Here is a tiny trained network, its code and every weight. The questions are about switching its units off for an input and a target symbol, where a switched-off unit gives its printed mean instead of its output.

import numpy as np


def w(rows, s, z=0):
    codes = np.array(rows[::2]) - 128.0
    scale = np.full(codes.shape[1], s)
    scale[-1] = z or s
    return codes * scale


def f(y):
    return np.maximum(y, 0)


def softmax(a):
    e = np.exp(a - a.max(-1, keepdims=True))
    return e / e.sum(-1, keepdims=True)


def log_softmax(a):
    a = a - a.max(-1, keepdims=True)
    return a - np.log(np.exp(a).sum(-1, keepdims=True))


def net(x, mask):
    ids = ['ΔΞΦΨΩαβγεηθλμπστ'.index(c) for c in x.split()]
    T = len(ids)
    res = E[ids] + P[:T]
    r = res
    for j in range(2):
        rows = slice(2 * j, 2 * j + 2)
        q, k, v = (r @ M[0][rows].T for M in (Q, K, V))
        z = softmax(np.where(np.tri(T) > 0, q @ k.T / 2**0.5, -1e9)) @ v
        o = O[0][rows]
        res = res + np.where(mask[j], z, o[:, -1]) @ o[:, :-1]
    y = f(res @ A[0][:, :-1].T + A[0][:, -1])
    res = res + np.where(mask[2:14], y, B[0][:, -1]) @ B[0][:, :-1]
    return log_softmax(res[-1] @ U[:, :-1].T + U[:, -1])


Q, K, V, O, A, B = {}, {}, {}, {}, {}, {}
E = w([
[149,131,103],'Δ',
[144,124,123],'Ξ',
[150,128,109],'Φ',
[147,133,108],'Ψ',
[186,73,186],'Ω',
[138,130,83],'α',
[133,125,105],'β',
[148,136,115],'γ',
[146,134,114],'ε',
[201,196,88],'η',
[169,140,157],'θ',
[102,143,122],'λ',
[116,145,166],'μ',
[27,48,110],'π',
[83,252,93],'σ',
[48,155,74],'τ',
],0.015)
P = w([
[114,116,165],'0',
[104,129,193],'1',
[129,103,86],'2',
[92,140,214],'3',
[132,97,43],'4',
[95,142,212],'5',
[129,93,19],'6',
[99,144,211],'7',
[124,93,2],'8',
[106,149,211],'9',
[130,90,8],'10',
],0.0093)
Q[0] = w([
[48,134,188],'h0',
[87,121,49],'h0',
[151,188,236],'h1',
[82,254,157],'h1',
],0.0069)
K[0] = w([
[101,172,174],'h0',
[233,21,164],'h0',
[25,58,33],'h1',
[2,207,104],'h1',
],0.0041)
V[0] = w([
[251,176,164],'h0',
[24,109,158],'h0',
[169,22,144],'h1',
[120,2,109],'h1',
],0.0083)
O[0] = w([
[230,158,127,253],'h0',
[65,141,175,83],'h0',
[210,56,151,177],'h1',
[115,9,124,104],'h1',
],0.012,0.002)
A[0] = w([
[146,8,143,144],'n0',
[108,108,241,101],'n1',
[87,174,174,154],'n2',
[154,76,170,57],'n3',
[132,181,126,76],'n4',
[106,1,101,243],'n5',
[137,74,154,121],'n6',
[161,215,91,206],'n7',
[228,165,213,253],'n8',
[165,86,7,195],'n9',
[63,99,54,108],'n10',
[106,125,159,113],'n11',
],0.0073,0.0045)
B[0] = w([
[116,131,50,180],'n0',
[90,212,133,159],'n1',
[71,200,205,154],'n2',
[178,215,45,145],'n3',
[119,109,92,138],'n4',
[66,33,85,197],'n5',
[153,149,80,150],'n6',
[159,172,166,201],'n7',
[159,98,191,255],'n8',
[158,157,1,205],'n9',
[68,107,147,142],'n10',
[106,112,125,134],'n11',
],0.0075,0.0091)
U = w([
[134,102,129,35],'Δ',
[125,72,140,2],'Ξ',
[130,86,133,16],'Φ',
[125,112,134,61],'Ψ',
[211,10,82,97],'Ω',
[124,122,70,142],'α',
[119,108,90,170],'β',
[145,96,163,128],'γ',
[133,96,154,74],'ε',
[219,200,97,159],'η',
[226,76,255,166],'θ',
[90,145,174,139],'λ',
[106,134,235,210],'μ',
[54,43,120,228],'π',
[100,240,112,156],'σ',
[41,169,158,139],'τ',
],0.0089,0.0061)

Each question gives the input, a string of symbols that net reads in full, and the target symbol t.
The units are the heads (2 rows each of Q, K, V and O) and the neurons (one row each of A and B). Each row of codes is followed by its name. A weight is (code - 128) times the scale printed after its matrix; where a second scale follows, it is the last column's (O, A, B and U).
mask holds one flag per unit, heads first, then neurons. A switched-off unit (its flag False) gives its mean, the last column of its rows in O or B, instead of its output. The means were averaged over made-up inputs and are rounded, as every weight is.
A unit's drop is (log p(t) with every unit on - log p(t) with that unit switched off) / (log p(t) with every unit on - log p(t) with every unit switched off).
unit that matters most: the unit with the biggest drop
top k neurons: the k neurons with the biggest drops, biggest first
which heads matter: for each layer, one digit per head in row order, 1 if its drop is at least 0.15 and else 0, layers parted by /
drop of u: that unit's drop, to one decimal
input Ξ μ σ μ μ Ψ τ η μ θ, target μ: unit that matters most -> n9
input Ω γ ε, target Ω: which heads matter -> 01
input Δ σ σ γ, target σ: which heads matter -> 01
input β θ θ Ω π π Ξ, target π: which heads matter -> 10
input γ θ β γ, target θ: which heads matter -> 00
input μ σ μ Δ, target σ: which heads matter -> 01
input Ψ α θ θ λ Ω θ η, target θ: top 2 neurons -> [n8, n9]
input γ μ θ θ γ Φ, target θ: which heads matter -> 00
input θ Φ α η θ η γ, target η: which heads matter -> 11
input μ θ θ Δ, target θ: which heads matter -> 00
input π η η Δ σ θ η η ε, target η: which heads matter -> 11
input θ μ λ γ, target μ: which heads matter -> 10
input η θ μ θ Ψ β θ ε, target θ: which heads matter -> 10
input Ω θ θ η, target θ: top neuron -> [n8]
input Ω θ θ ε, target θ: top 2 neurons -> [n9, n8]
input Δ η θ θ Δ, target η: top 2 neurons -> [n9, n5]
input θ η ε, target η: top 3 neurons -> [n5, n9, n7]
input θ η Ω η Ω η Ψ θ η Δ Ξ, target η: top 2 neurons -> [n9, n7]
input η θ θ θ μ θ θ θ μ, target η: drop of n5 -> 0.3
input λ θ θ η Δ, target η: drop of n5 -> 0.2
input π π Ψ γ Φ, target π: unit that matters most -> h0
